Here is a tiny trained network, its code and every weight. The questions are about switching its units off for an input and a class, where a switched-off unit gives its printed mean instead of its output.

import numpy as np


def w(rows, s, z=0):
    codes = np.array(rows[::2]) - 128.0
    scale = np.full(codes.shape[1], s)
    scale[-1] = z or s
    return codes * scale


def norm(h):
    return h / np.sqrt((h * h).mean(-1, keepdims=True) + 1e-5)


def f(y):
    return np.maximum(y, 0)


def log_softmax(a):
    a = a - a.max(-1, keepdims=True)
    return a - np.log(np.exp(a).sum(-1, keepdims=True))


def net(x, mask):
    res = np.array(x, float).reshape(1, 3) / 4 @ E
    u = 0
    for l in range(3):
        y = f(norm(res) @ A[l][:, :-1].T + A[l][:, -1])
        res = res + np.where(mask[u : u + 13], y, B[l][:, -1]) @ B[l][:, :-1]
        u += 13
    return log_softmax(norm(res)[-1] @ U[:, :-1].T + U[:, -1])


A, B = {}, {}
E = w([
[141,80,39,141,169],'x0',
[2,127,128,217,98],'x1',
[195,22,182,223,100],'x2',
],0.0062)
A[0] = w([
[120,149,210,86,57,14],'L0N0',
[95,165,103,3,221,175],'L0N1',
[116,140,179,142,210,89],'L0N2',
[105,51,215,134,93,110],'L0N3',
[171,61,64,189,135,113],'L0N4',
[165,142,138,146,40,126],'L0N5',
[86,131,131,162,74,71],'L0N6',
[127,166,187,103,9,53],'L0N7',
[200,161,141,95,193,169],'L0N8',
[89,196,92,175,103,78],'L0N9',
[135,90,147,117,148,100],'L0N10',
[91,105,230,45,55,2],'L0N11',
[255,148,191,195,119,96],'L0N12',
],0.0051,0.0047)
B[0] = w([
[189,228,119,164,230,141],'L0N0',
[151,107,121,183,39,253],'L0N1',
[128,127,121,136,155,128],'L0N2',
[153,162,81,129,47,189],'L0N3',
[118,218,114,156,87,199],'L0N4',
[141,173,106,104,101,163],'L0N5',
[67,120,160,117,145,150],'L0N6',
[151,187,85,212,204,154],'L0N7',
[40,83,170,159,121,219],'L0N8',
[154,87,143,144,77,155],'L0N9',
[94,130,105,121,95,137],'L0N10',
[158,254,131,164,215,140],'L0N11',
[92,146,118,140,63,205],'L0N12',
],0.0054,0.0042)
A[1] = w([
[115,140,100,173,239,142],'L1N0',
[129,73,39,155,218,36],'L1N1',
[190,162,149,119,173,75],'L1N2',
[159,81,14,148,210,2],'L1N3',
[170,86,111,23,124,94],'L1N4',
[207,135,173,88,114,150],'L1N5',
[45,192,110,58,164,128],'L1N6',
[107,144,127,172,51,144],'L1N7',
[59,96,161,128,143,56],'L1N8',
[79,180,68,2,152,130],'L1N9',
[139,115,145,92,135,67],'L1N10',
[188,98,156,43,160,140],'L1N11',
[99,154,101,169,76,151],'L1N12',
],0.0077,0.0042)
B[1] = w([
[158,87,106,93,164,150],'L1N0',
[123,221,119,214,177,163],'L1N1',
[117,91,139,101,173,141],'L1N2',
[124,215,74,176,182,169],'L1N3',
[32,93,119,79,153,169],'L1N4',
[40,102,125,144,147,199],'L1N5',
[171,86,155,142,71,190],'L1N6',
[142,129,96,44,153,255],'L1N7',
[125,57,166,90,178,141],'L1N8',
[159,128,141,203,22,194],'L1N9',
[126,98,115,137,155,130],'L1N10',
[1,81,183,186,153,170],'L1N11',
[146,111,115,93,181,244],'L1N12',
],0.0066,0.0056)
A[2] = w([
[204,92,137,162,74,123],'L2N0',
[176,120,142,9,223,171],'L2N1',
[83,171,158,219,150,219],'L2N2',
[174,196,254,137,126,83],'L2N3',
[65,73,96,169,55,163],'L2N4',
[193,109,163,194,152,149],'L2N5',
[37,95,136,122,165,24],'L2N6',
[143,94,114,48,137,97],'L2N7',
[88,179,246,156,130,151],'L2N8',
[6,85,127,114,169,1],'L2N9',
[143,143,57,163,112,66],'L2N10',
[146,48,153,170,191,150],'L2N11',
[207,41,122,160,46,102],'L2N12',
],0.0077,0.0033)
B[2] = w([
[39,178,103,148,91,175],'L2N0',
[254,51,90,69,89,154],'L2N1',
[180,133,146,73,188,219],'L2N2',
[116,160,32,149,204,177],'L2N3',
[138,116,182,85,108,254],'L2N4',
[140,146,106,107,60,163],'L2N5',
[112,84,205,117,175,174],'L2N6',
[203,120,90,140,139,144],'L2N7',
[124,123,38,160,224,204],'L2N8',
[108,37,248,127,190,192],'L2N9',
[93,162,173,110,175,170],'L2N10',
[96,172,139,63,122,179],'L2N11',
[92,188,137,100,55,197],'L2N12',
],0.0069,0.0064)
U = w([
[75,176,128,102,6,201],'0',
[69,56,216,91,185,190],'1',
[122,198,54,131,219,192],'2',
[219,84,93,75,112,151],'3',
[153,108,147,168,109,1],'4',
[147,126,156,169,115,21],'5',
[154,104,148,186,108,8],'6',
[157,107,151,183,109,25],'7',
],0.016,0.0059)

Each question gives the input, the list of numbers given to net, and the class t.
The units are the neurons (one row each of A and B). Each row of codes is followed by its name. A weight is (code - 128) times the scale printed after its matrix; where a second scale follows, it is the last column's (A, B and U).
mask holds one flag per neuron, layer by layer. A switched-off neuron (its flag False) gives its mean, the last column of its row in B, instead of its output. The means were averaged over made-up inputs and are rounded, as every weight is.
A unit's drop is (log p(t) with every unit on - log p(t) with that unit switched off) / (log p(t) with every unit on - log p(t) with every unit switched off).
The circuit of an input: a set's keep is (log p(t) with only the set's units on - log p(t) with every unit switched off) / (log p(t) with every unit on - log p(t) with every unit switched off). Starting from the 12 units with the biggest drops (on a tie, the unit counted first), units are removed one at a time, each time the one whose removal leaves the highest keep (on an exact tie, the one counted first), for as long as the keep stays at least 0.8.
units of the circuit, in order: the units of the circuit, biggest drop first
unit that matters most: the unit with the biggest drop
top k neurons: the k neurons with the biggest drops, biggest first
k most important neurons of layer l: the k neurons of layer l with the biggest drops, biggest first
drop when u is switched off: that unit's drop, to one decimal
input [1,1,-5], class 0: unit that matters most => L1N9
input [-4,-5,-4], class 1: units of the circuit, in order => [L1N5 L1N11 L0N4]
input [0,-1,0], class 3: units of the circuit, in order => [L1N7 L2N1]
input [7,6,3], class 2: units of the circuit, in order => [L0N8 L1N1 L0N1]
input [0,0,-1], class 3: top 2 neurons => [L1N7 L1N9]
input [1,-8,6], class 1: units of the circuit, in order => [L1N11 L1N5]
input [-7,-6,-1], class 2: top 2 neurons => [L2N8 L0N11]
input [-3,-7,6], class 1: top 4 neurons => [L1N5 L1N11 L0N1 L1N9]
input [-3,-1,-2], class 3: top 2 neurons => [L0N1 L2N1]
input [-1,-6,-5], class 1: 2 most important neurons of layer 0 => [L0N4 L0N12]
input [3,3,-1], class 3: top 3 neurons => [L2N1 L1N11 L1N5]
input [5,4,2], class 2: 3 most important neurons of layer 0 => [L0N8 L0N12 L0N1]
input [8,1,6], class 2: drop when L0N1 is switched off => 0.2
input [-5,3,-3], class 2: drop when L1N3 is switched off => 0.0
input [3,2,-5], class 0: drop when L1N9 is switched off => 0.1
input [-7,5,-5], class 2: unit that matters most => L2N8
input [5,2,5], class 0: drop when L2N8 is switched off => 0.1
